In the rows, zero is written as 128.
Facts:
bedrar Ψ setu; bedrar Ψ skagruk; bedrar Ψ noflo; bedrar Ψ plosum; bedrar Ψ stebra; beflen Ψ fledel; beflen Ψ fluflo
beflen Ψ driplir; bives Ψ zesedul; bives Ψ litus; bives Ψ leku; bives Ψ brifu; boklak Ψ foze; bonom Ψ vego
brafer Ψ zirik; brafer Ψ klobogus; brobri Ψ fifliber; brodruklur Ψ dririfle; brodruklur Ψ ganu; brono Ψ senem; brono Ψ klobogus
bruzok Ψ viski; bruzok Ψ grigruk; bugrim Ψ retrebu; dapok Ψ bogreflam; dapok Ψ drosok; dapok Ψ gubro; debriplur Ψ fige
debriplur Ψ dinur; debriplur Ψ zetrun; dedak Ψ valer; dedak Ψ tuplo; dofel Ψ fluflo; dofel Ψ nulastan; dofel Ψ tuplo
dofel Ψ grigruk; dranol Ψ kluskuven; dravar Ψ pluti; dravar Ψ ledros; dribesim Ψ pupli; dribesim Ψ vumo; driker Ψ vidu
drunoplus Ψ vidu; drunoplus Ψ vesken; dufus Ψ drosok; dufus Ψ kluskuven; dufus Ψ klepa; fliklon Ψ retrebu; fliklon Ψ rodari
flobrin Ψ flaro; flukul Ψ vuka; fumir Ψ kobru; fumir Ψ stifu; fusta Ψ fludram; fusta Ψ fige; fusta Ψ stebos
fusta Ψ sugrom; gibo Ψ gufunun; gibo Ψ ruko; grige Ψ stebra; gritin Ψ nevo; gritin Ψ valer; gromar Ψ kidil
grusen Ψ driplir; grusen Ψ flaro; guma Ψ dumam; guma Ψ fludram; guma Ψ datrar; klasko Ψ skuli; klelapluk Ψ kladral
klelapluk Ψ klepa; klelapluk Ψ vesken; klibam Ψ tagen; klibam Ψ pinom; klibam Ψ fluflo; klibam Ψ drefa; klibam Ψ roflel
klibam Ψ vuma; klifim Ψ fluflo; klifim Ψ klidin; klono Ψ posto; klono Ψ breti; klono Ψ seflor; klono Ψ stuklur
kudra Ψ valer; kudra Ψ vila; lega Ψ riviplom; lega Ψ skagruk; lega Ψ zetrun; legeber Ψ vego; legeber Ψ notok
legraril Ψ nifal; legraril Ψ tetror; luplok Ψ nifal; luplok Ψ fledel; luplok Ψ brukifil; luplok Ψ momur; maplaklus Ψ muflo
maplaklus Ψ stupizas; maplaklus Ψ dririfle; maplaklus Ψ drusi; maplaklus Ψ flaro; mevarur Ψ setu; mevarur Ψ mitriflak; midumil Ψ platas
midumil Ψ posto; midumil Ψ binam; midumil Ψ notok; midumil Ψ sudriskes; midumil Ψ ruko; miplum Ψ tagen; miplum Ψ dririfle
miplum Ψ kagik; miplum Ψ tuplel; modros Ψ platok; modros Ψ miflo; modros Ψ tuplel; mokliple Ψ sugrom; mokliple Ψ grigruk
nabur Ψ valer; nabur Ψ nulastan; nabur Ψ noflo; nabur Ψ plabrum; nabur Ψ biplum; nabur Ψ stebra; nileklor Ψ stupizas
nuklek Ψ dodrupli; paril Ψ kidil; pidrak Ψ valer; pidrak Ψ skimin; pidrak Ψ stebra; pipluk Ψ stupizas; pipluk Ψ stebra
pipluk Ψ skedan; plumu Ψ leskek; plumu Ψ migrik; plumu Ψ nalak; pubafo Ψ vumo; pubafo Ψ zetrun; pubafo Ψ druzek
pupi Ψ nifal; pupi Ψ tizu; pupi Ψ flaro; pupi Ψ stuklur; rade Ψ dinur; rade Ψ gubro; rade Ψ flege
rapur Ψ nevo; rapur Ψ zotrul; rapur Ψ skiradrun; rapur Ψ mitriflak; rapur Ψ vila; reflem Ψ nifal; reflem Ψ pludrokin
rufavum Ψ riviplom; rufavum Ψ klepa; rufavum Ψ sturo; rufavum Ψ leskek; rufavum Ψ trazul; rumus Ψ reklol; rumus Ψ skuli
rumus Ψ datrar; rumus Ψ vesken; sebristom Ψ klepa; sebristom Ψ ganu; sebristom Ψ tebodrir; sibek Ψ stupizas; sibek Ψ lefo
skagon Ψ platok; skagon Ψ fledel; skagon Ψ rodari; skagon Ψ fifliber; sovur Ψ tuton; stusti Ψ zevu; stusti Ψ lofu
stusti Ψ ganu; stusti Ψ biplum; stusti Ψ stebra; subo Ψ litus; subo Ψ ledros; talo Ψ fetro; tanir Ψ bogreflam
tanir Ψ datrar; tanir Ψ stebra; tegi Ψ tizu; tegi Ψ sugrom; tegi Ψ ledros; tomuzer Ψ foze; toplun Ψ leku
toplun Ψ mebra; toplun Ψ noflus; traragi Ψ kobru; traragi Ψ mitriflak; triplak Ψ riviplom; triplak Ψ tele; triplak Ψ stimun
vekiter Ψ klepa; vekiter Ψ momur; voklu Ψ zanok; voklu Ψ teplu; voklu Ψ stimun; vusa Ψ zirik; vusa Ψ reklol
vusa Ψ kubobrun; vusa Ψ skedan; bedrar Λ 811; beflen Λ 811; binam Λ 811; biplum Λ 811; bives Λ 811
bogreflam Λ 811; boklak Λ 811; bonom Λ 811; brafer Λ 811; breti Λ 811; brifu Λ 811; brobri Λ 811
brodruklur Λ 811; brono Λ 22; brukifil Λ 811; bruzok Λ 811; bugrim Λ 22; dapok Λ 811; datrar Λ 811
debriplur Λ 22; dedak Λ 22; dinur Λ 811; dodrupli Λ 811; dofel Λ 811; dranol Λ 22; dravar Λ 22
drefa Λ 22; dribesim Λ 811; driker Λ 22; driplir Λ 22; dririfle Λ 22; drosok Λ 22; drunoplus Λ 811
drusi Λ 22; druzek Λ 22; dufus Λ 811; dumam Λ 811; fetro Λ 22; fifliber Λ 811; fige Λ 811
flaro Λ 811; fledel Λ 22; flege Λ 22; fliklon Λ 22; flobrin Λ 811; fludram Λ 811; fluflo Λ 22
flukul Λ 811; foze Λ 22; fumir Λ 811; fusta Λ 22; ganu Λ 811; gibo Λ 811; grige Λ 22
grigruk Λ 811; gritin Λ 22; gromar Λ 22; grusen Λ 22; gubro Λ 811; gufunun Λ 22; guma Λ 811
kagik Λ 811; katru Λ 811; kidil Λ 811; kladral Λ 811; klasko Λ 811; klelapluk Λ 811; klepa Λ 22
klibam Λ 811; klidin Λ 22; klifim Λ 811; klobogus Λ 811; klono Λ 811; kluskuven Λ 811; kobru Λ 22
kubobrun Λ 811; kudra Λ 811; ledros Λ 811; lefo Λ 22; lega Λ 811; legeber Λ 22; legraril Λ 811
leku Λ 811; leskek Λ 811; litus Λ 22; lofu Λ 811; luplok Λ 22; maplaklus Λ 811; mebra Λ 811
mevarur Λ 22; midumil Λ 811; miflo Λ 811; migrik Λ 22; miplum Λ 22; mitriflak Λ 22; modros Λ 811
mokliple Λ 811; momur Λ 811; muflo Λ 22; nabur Λ 22; nalak Λ 811; nevo Λ 22; nifal Λ 811
nileklor Λ 811; noflo Λ 811; noflus Λ 22; notok Λ 811; nuklek Λ 811; nulastan Λ 811; paril Λ 22
pidrak Λ 811; pigrim Λ 22; pinom Λ 22; pipluk Λ 22; plabrum Λ 811; platas Λ 811; platok Λ 22
plosum Λ 811; pludrokin Λ 811; plumu Λ 811; pluti Λ 22; posto Λ 811; pubafo Λ 22; pupi Λ 22
pupli Λ 22; rade Λ 811; rapur Λ 811; reflem Λ 811; reklol Λ 811; retrebu Λ 811; riviplom Λ 811
rodari Λ 22; roflel Λ 811; rufavum Λ 811; ruko Λ 811; rumus Λ 22; sebristom Λ 22; seflor Λ 22
senem Λ 811; setu Λ 811; sibek Λ 22; skagon Λ 811; skagruk Λ 22; skedan Λ 22; skimin Λ 811
skiradrun Λ 22; skuli Λ 22; sovur Λ 22; stebos Λ 811; stebra Λ 22; stifu Λ 22; stimun Λ 811
stuklur Λ 22; stupizas Λ 811; sturo Λ 811; stusti Λ 811; subo Λ 22; sudriskes Λ 811; sugrom Λ 811
tagen Λ 22; talo Λ 22; tanir Λ 811; tebodrir Λ 811; tegi Λ 811; tele Λ 22; teplu Λ 811
tetror Λ 22; tizu Λ 22; tomuzer Λ 811; toplun Λ 22; traragi Λ 811; trazul Λ 811; triplak Λ 22
tuplel Λ 22; tuplo Λ 811; tuton Λ 811; valer Λ 22; vego Λ 22; vekiter Λ 22; vesken Λ 22
vidu Λ 22; vila Λ 811; viski Λ 811; voklu Λ 22; vuka Λ 811; vuma Λ 811; vumo Λ 22
vusa Λ 22; zanok Λ 811; zesedul Λ 22; zetrun Λ 22; zevu Λ 811; zirik Λ 811; zotrul Λ 811

Known rows:
bedrar: [145 175 132 164 128 128 155 120 151 172 118 137 149 138 123  77 128 172
 113 115 127  84 117 145 148  51 136 101 176 162 131 115  95 138 120 111
 106 114 146  67 143  84  71 179 157 165  97  97 108 138]
flaro: [139 194 130 145 123 118 159 135 149 120 162 159 146 123 111  89 124 194
  97 122 176  85 113 133 161  53 145  93 138 130 150 107 112 123 106 116
 110  96 154  83 157  96 108 161 165 191  85 192 108 143]
tizu: [ 87 144 101 195 129 109 175  99 130 120 155 175 128 104 133 122 130 215
 121 158 136  95 111 118 131  99 144  69 117 105 143 118 167 150 117 127
 124 192 132  75 194  79 103 162 140 149 150 163 113 146]
skuli: [104 122 111 201 129 108 178  93 130 155 167 156 124  99 115 105 129 178
 131 152  91  88 112 132 123  99 137  78 119 116 152 129 159 155 107 127
 127 190 125  67 172  82 104 160 147 126 148 105 122 146]
senem: [141 176 145 154 124 113 152 124 150 144 162 139 141 124 107  95 125 152
 101 107 120  72 114 138 149  31 128  99 143 139 148 122 103 118 104 115
 120 100 153  70 146  95  90 159 161 174 100 150 109 147]
voklu: [101 114 108 180 136 114 166 100 128 160 139 147 117 120 150  98 131 195
 128 148 106  86 116 144 119  76 135  69 152 147 112 119 175 149 126 123
 122 206 125  46 181  77  77 159 128 135 166 124 113 138]
mitriflak: [108 148 112 176 135 105 185  87 125 148 145 156 114 112 113  96 136 195
 140 141 104  90 109 124 125 100 153  74 113 124 149 131 163 144 106 149
 119 203 135  78 183  94  97 174 137 121 166 101 125 138]
dravar: [ 70 131 102 215 134 116 168  93 135 149 133 167 128 110 145 124 131 211
 120 157 124  90 121 128 124  81 131  69 135 113 120 123 147 159 129 123
 129 198 136  62 190  75  84 169 133 149 153 145 104 149]
noflo: [166 188 134 147 127 121 161 124 144 138 147 148 147 128 103  77 130 164
 127 114 143  85 115 135 152  68 148 102 156 141 159 112 103 130 108 126
 110 108 150  76 138 105  97 178 165 145  99 134 112 137]
rade: [143 163 132 172 128 131 157 114 161 162 138 139 158 133 126  86 125 155
 114 133 157  80 119 143 153  78 139 104 183 153 138 114  89 131 117  97
 117 108 140  69 140 103  70 172 150 173 103 105  96 145]
fluflo: [109 146  98 188 136 116 180 103 115 125 164 163 114 104 126  95 131 189
 137 152 161  94 117 129 128 102 140  59 103 114 146 124 176 149 105 136
 116 183 147  53 197  92 113 170 149 131 141 137 111 142]
luplok: [ 62 122  99 199 134 122 183  86 134 168 139 149 122 114 149 106 127 225
 115 156 143  93 112 138 131  83 140  65 126 138 115 127 161 159 123 116
 121 197 130  61 205  67  87 159 138 180 131 109 117 142]
zotrul: [150 192 139 138 130 121 163 107 147 144 139 139 141 132 105  85 132 169
 119  97 141  81 111 130 152  52 150 102 140 146 150 119  98 125 106 130
 118 116 154  81 150 106  85 181 161 148 104 122 115 136]
vekiter: [ 80 110 101 191 133 123 183  85 134 169 146 147 123 110 141  96 129 212
 123 158 125  93 115 145 126  94 145  73 133 141 119 121 160 162 124 120
 125 198 121  60 185  75  92 159 139 156 136 106 121 138]
miplum: [ 66 126  98 216 139 119 181 103 131 174 135 152 113 114 139  81 127 204
 114 168 137  90 123 152 122  83 125  57 130 139 113 125 158 156 113 122
 106 175 149  47 192  80  98 161 132 159 137 111 109 149]
sturo: [169 158 137 125 127 130 157 123 149 141 161 137 152 128 120  79 128 169
 118 116 157  81 114 146 152  63 156 104 167 156 139 104 113 128 118 115
 123 120 134  66 138 106  91 162 163 160  97 166 112 133]
tanir: [137 167 132 177 125 130 158 116 156 170 132 140 156 129 116  82 125 162
 115 120 125  83 117 146 149  63 134 107 173 152 144 117  86 142 117 104
 113 108 143  70 136  85  78 175 163 159  85  95 108 144]
stebos: [156 181 133 161 124 123 150 124 150 127 157 153 160 124 121 105 126 151
 122 124 165  82 116 126 158  77 140 101 165 127 159 117 101 128 112 106
 123 108 142  71 146 101  83 174 164 158 101 142  94 145]
mebra: [137 177 138 160 130 125 153 120 158 129 151 155 149 122 119 102 130 174
  98 120 162  72 127 136 150  38 142 100 145 127 132 108  76 127 119 128
 135 111 158  75 142 116  93 174 152 165 108 211  99 150]

Rows:
No name comes twice in this set of rows, the named rows included.
[ 98 122 104 210 133 114 172  94 135 162 137 159 132 117 147 105 129 178
 136 175 116  91 116 135 127 120 136  74 165 133 131 126 159 155 121 112
 116 194 122  58 179  82  72 167 125 138 166  84 101 146] => debriplur
[ 89 138 105 202 132 109 171  97 134 132 151 173 127 105 132 121 132 204
 124 158 130  90 119 122 126  91 138  70 122 104 133 122 152 154 120 132
 131 197 135  69 187  89  96 167 135 140 159 165 108 148] => pluti
[168 180 135 153 124 121 153 124 149 127 161 154 161 126 120  98 127 146
 125 130 168  82 116 127 158  89 146 104 170 129 161 115 104 124 108 107
 119 107 139  73 143 109  82 173 159 159 110 144  95 144] => fige
[ 73 121 104 196 135 114 173  79 138 136 124 164 116 112 112 105 125 207
 118 140 128  91 119 134 119  82 121  74 128 145 125 106 167 132 119 111
 128 185 143  63 197  86  93 155 117 131 156 102 115 145] => legeber
[135 185 132 134 122 124 162 120 150 116 166 154 149 123 115 100 125 195
  99 114 186  84 108 127 164  58 155  96 132 135 148 112 112 123 109 114
 122 106 144  86 166  97  98 160 166 197  85 189 112 140] => nifal
[132 178 131 138 125 129 165 115 151 138 163 141 149 126 122  93 125 191
 104 116 186  82 110 136 161  57 153  93 137 143 141 115 107 127 110 113
 122 109 144  76 163  98  92 163 166 200  80 167 111 139] => brukifil
[136 177 127 161 132 133 154 120 143 144 139 136 142 132 128  84 125 169
 115 112 187  84 122 143 150  43 126  87 146 151 132 116 103 132 116 109
 113 102 161  48 163  93  82 177 165 171  79 131  98 144] => klifim
[ 86 142 106 203 130 103 179 113 130 151 151 168 118 106 118  91 129 204
 115 164 100  89 115 137 125  86 135  69 122 121 137 122 165 152 107 132
 105 177 140  71 179  80 111 156 135 149 152 140 119 149] => lefo
[117 175 133 154 131 132 168 108 154 157 151 130 141 132 129  86 124 176
  95 122 188  76 115 145 159  46 142  87 138 153 127 125  94 124 106 110
 119 101 156  66 166 102  80 164 157 205  84 136 103 146] => brobri
[156 176 131 148 127 128 165 130 148 144 160 148 149 124 103  66 127 175
 115 125 157  84 117 147 153  70 151 101 149 145 152 104 104 133 108 123
 110 101 149  76 135 106 112 167 167 152  86 163 114 141] => ganu
[138 173 138 150 130 123 156 115 153 137 148 140 142 129 114  91 126 164
 107 111 156  75 119 141 150  43 136  98 152 149 135 115  97 119 110 114
 124 106 154  67 150 108  85 167 152 170 102 152 103 146] => katru
[139 181 132 135 124 122 155 112 154 102 147 159 145 124  92  98 121 188
 104 104 180  84 115 128 155  56 136 103 141 146 150  94 117 103 110 104
 125  96 157  83 161 107 103 157 149 162  99 169 110 142] => posto

The same things again, as new rows of numbers:
Known rows:
beflen: [141 138 105 144 118 138 125 118  98  63 132 112  80 169 181 151 159 117
 135 155 144 133 145 182  80 115 106 163 141]
traragi: [152 147 131 114 130 105 140 106  89  61 149 168  94 171 175 149 147 159
 128 135 122 137 141 161  89  88 127 172 139]
dravar: [143 162 123 115 169 109 159 136 124 197  76 107 170  96  97 125 189 109
  89  70 130 145  84 133 118 125 158 108  98]
triplak: [149 189 113 115 168 103 166 140 128 140  81  95 170 113  86 117 152 133
  96  80 139 175  84 114 157 100 184  82 119]
kudra: [148 139 145 113 135  98 133 109  94  61 157 163  83 165 177 146 150 143
 128 137 137 139 132 186  99  98 108 166 143]
nabur: [137 171 139 102 198  80 163 169 135 162 108 120 140 101  88 140 181 101
 105  75 145 150  72 158 143 105 164  94 150]
vuka: [153 122 127 114  92 115 116 111 102  67 146 147 100 160 180 145 131 140
 122 123 124 140 159 154  95 116  99 154  95]
riviplom: [153 139 125 111  93 126 103 104  97  40 132 148 104 147 189 126  95 151
 116 138 119 167 164 152 145 112 104 129  91]
driplir: [122 127 118 124 167 108 150 154 147 194  89  84 143  92  89 132 142  87
 101  82 129 145 141 136 172 126 150 111  92]
stimun: [149 143 124 113  84 122 108  96  97  49 132 138 104 157 183 123 105 157
 109 134 126 161 166 147 131 103 104 138  89]
stuklur: [141 132 108 122 158  94 148 141 144 186  68 109 142  93  80 108 143  97
 116  59 133 149 130 132 170 153 155 124  69]
kobru: [136 129 140 102 183  87 170 144 146 186 104 128 163 105  76 129 138 120
  92  64 107 144 130 109 164  97 166 110  93]
drosok: [154 128 122 104 169 105 138 175 142 161  93 131 172  85  98 143 117  85
 100  58 114 164 107 130 150 129 152  77 103]
fludram: [133 124 136 123  93 138 105 115  97  70 153 167 116 120 193 148 130 123
 120 103 142 127 168 163  99 133  81 152 104]
rodari: [132 107 108 123 182 120 159 169 156 185  90  99 164 106  85 153 136  92
  94  82 101 149 140 109 144 109 159 106  95]
vego: [148 116 118 101 145  82 148 146 173 168  86 116 151  99  70 115 144 109
 100  45 132 150 115 116 149 136 151 106  79]
seflor: [144 133 112 113 155  90 150 143 159 180  76 116 148 104  74 106 151 105
 116  48 135 150 116 128 157 144 159 119  82]
pigrim: [146 142 124 110 164  93 154 150 142 175  95 107 162  99  83 135 152 113
  95  63 126 152 107 117 141 117 164 102 100]
notok: [159  99 116 107  80 102  99 111 135  51 126 158  80 161 160 117 133 145
 140  98 139 139 147 158 106 146  92 167  81]

Rows:
No name comes twice in this set of rows, the named rows included.
[142 119 150  97 106  96  99 140 102  61 164 164  80 144 189 148 123 120
 127 131 121 140 156 195 129 122  82 142 106] => biplum
[160 160 130  96 121 100 109 147  86  49 149 153  86 163 189 164 153 124
 144 134 131 136 109 203  92 119 109 141 146] => stusti
[139 136 143 102 110 108 112 129  98  58 156 168  90 149 182 145 120 140
 128 128 122 138 155 170 130 111  96 149 115] => plosum
[137 148 141 103 141  69 162 171 133 185 127 104 163  81  87 159 141 101
 111  45 125 134 136 123 168 115 156  98  81] => skedan
[131 118 141 129  96 143 102 100  96  89 140 155 103 121 193 126 137 121
 113 119 139 133 168 173 110 140  72 160  95] => sugrom
[135 140 133 132 125 122 117 106 106  65 153 125  76 153 181 138 169 118
 122 146 163 138 121 194  84 106  93 154 155] => dofel
[162 145 114 114 116 127 113 139  90  40 134 173 110 152 195 164 139 123
 142 115 131 140 115 172  65 130 110 140 146] => dapok
[160 153 130 111 116 111 118 138  83  46 160 169 102 148 192 171 147 119
 147 111 137 127 120 187  76 121 103 143 151] => tanir
[161 148 116 119 167  86 163 143 132 168  98 107 168  95  91 148 153  96
 106  53 137 156  98 127 116 115 164  89 116] => driker
[173 122 120 121  95 103 109 109  90  61 142 148 107 146 198 154 103 112
 137 117 120 157 154 176  91 128 102 134 110] => kladral
[133 167 106 128 176 107 159 161 131 180  81  82 146 107  84 135 174  97
 118  82 135 142 101 142 150 129 167 116 108] => grusen
[185 147 108 126 107 107 118 109  79  45 135 145 104 162 199 157 123 119
 144 122 133 161 120 185  67 130 117 133 144] => klelapluk
[138 161 137  99 199  86 178 149 132 167 103 131 152 113  80 138 158 124
 103  74 125 151  92 124 152  90 181 111 131] => mevarur

The same things again, as new rows of numbers:
Known rows:
tanir: [148 118 150 145 186 134 137  92 142  94 106 119  63 139 149  99 114 133
 103 147 120  92 141 115 136 125 121 113 137 139 114 133]
kagik: [107 122 134 121 143 131 151 104 122  90 122 106  89 161 161  97 100 151
 113 166 123 115 124 128 109 117 123 110 134 126 129 128]
leku: [ 91 129 138 122 185 128 148 100  99 100 116 120 170 174 185 106 108 151
  98 147 131 128 136  99  97 130 146 123 143 132 132 130]
fumir: [125 126 149 155 136 133 166 106 149  94 128 119 113 156 169 106 122 144
  95 132 109 111 141 111 126 122 123 111 138 140 126 134]
setu: [141 122 145 129 177 127 175 108 129  91 129 116 132 155 159 104 137 143
  93 153 124 112 130 108 142 110 141 121 136 132 147 134]
momur: [121 127 124 118 146 128 179 112 120  82 123 110  71 159 200 102 114 144
 108 183 136 125 134 131 149 129 125 122 121 133 143 131]
rufavum: [143 141 139 136 133 140 142 112 136  90  95 109  82 137 196  93 100 126
 112 146 103 107 135 125 151 135 111 109 135 142 137 138]
foze: [130 131 113 114  84 117  99 155 118 186 154 143 193 104  92 175 159 108
 158  89 141 151 114 141 115 134 135 151 122 115 128 122]
katru: [108 126 145 133 145 135 151 113 135  97 121 116 104 160 177 104 112 144
 100 155 115 117 133 121 120 124 134 116 134 134 127 130]
bonom: [ 97 130 149 133 124 145 131 111 140 102 109 122  55 158 171  89 114 143
  95 142 107 120 135 122 113 128 126 107 128 131 122 129]
dranol: [167 136 111 122  87 120  89 135 121 181 125 139 146  84  97 163 149  90
 167  81 145 139 123 141 135 146 110 145 126 118 125 125]
dofel: [125 126 149 151 163 134 125 105 156  68 104 132  82 139 155  90 100 155
 119 153 106 121 143 111 124 118 107 106 145 139 133 132]
skagruk: [170 134 117 114 111 118 111 157 117 182 147 140 208  81  66 169 162  99
 158  88 139 141 114 140 149 128 142 152 128 118 147 127]
klibam: [112 129 145 149 133 137 114 105 153  75 106 121  67 146 169  87  86 151
 125 152  99 119 136 122 106 121  98 100 142 134 122 130]
miplum: [142 132 106 133  57 124  76 140 131 172 129 136 150  85  55 156 123 105
 181  72 136 139 120 145 104 134  96 126 128 117 110 123]
dinur: [130 126 160 124 186 136 171 116 125 106 132 118  95 136 166 109 112 142
  91 181 123 114 132 135 127 122 154 125 136 131 138 130]
brono: [133 127 110 138  79 123  72 162 144 186 141 140 178 100  65 177 149 102
 163  73 123 130 118 141 124 134 126 144 116 126  97 123]
flaro: [ 93 121 121 116 145 132 174 129 109  87 132 109  90 161 135  97 102 155
 100 179 131 119 131 122 137 118 138 115 114 133 133 128]
vuka: [107 126 142 127 154 133 154 115 131  98 128 116 109 164 182 106 118 148
  99 160 116 119 129 121 117 123 140 118 131 132 130 129]

Rows:
No name comes twice in this set of rows, the named rows included.
[ 86 127 138 124 194 130 155 120 104  91 123 126 143 161 159 105 104 158
  98 171 129 128 139 105 117 127 152 125 133 136 137 129] => ledros
[156 124  99 105 123 111  92 146 117 180 136 140 153 104 106 176 169  98
 165 106 155 135 112 142 145 139 135 161 114 117 124 122] => vesken
[126 129  97 113  74 116 105 163 117 167 149 142 169  97  66 166 141 119
 171 108 152 158 118 145 131 131 123 146 115 116 131 121] => driplir
[142 126  93 102  84 116 101 147  99 177 142 130 176  98  51 160 141 107
 169  95 154 142 110 144 125 127 128 141 116 110 128 122] => dririfle
[166 139  99 129  73 122  95 142 123 171 125 139 136  83  96 162 141  91
 173  86 145 141 126 145 148 149 100 142 120 124 126 127] => vekiter
[135 128 102 109  87 116  81 146 118 168 140 138 173  98  77 160 140 114
 180 101 147 155 108 147 108 126 119 143 126 109 135 120] => tagen
[171 130 110 107 118 116 106 135 109 184 135 140 147  85  96 168 157  93
 162 101 159 141 118 148 138 141 127 154 126 114 134 124] => drosok
[157 149 112 130  63 128  87 168 134 181 125 138 193  74  82 165 142  90
 170  73 114 143 118 146 147 141 120 140 127 127 135 130] => triplak
[134 119 142 136 173 124 175 101 137  85 131 122 134 165 173 104 143 148
  94 149 129 120 134 104 134 110 134 124 138 133 148 134] => vila
[120 117 148 129 201 131 147 114 135  96 126 122  86 151 168 109 118 147
  97 178 123 107 134 121 133 124 147 128 131 135 124 129] => dumam
[120 112 136 122 191 126 145 113 134 100 124 111  89 171 174 114 128 141
  99 173 123  94 123 122 140 120 148 129 119 135 110 128] => reklol

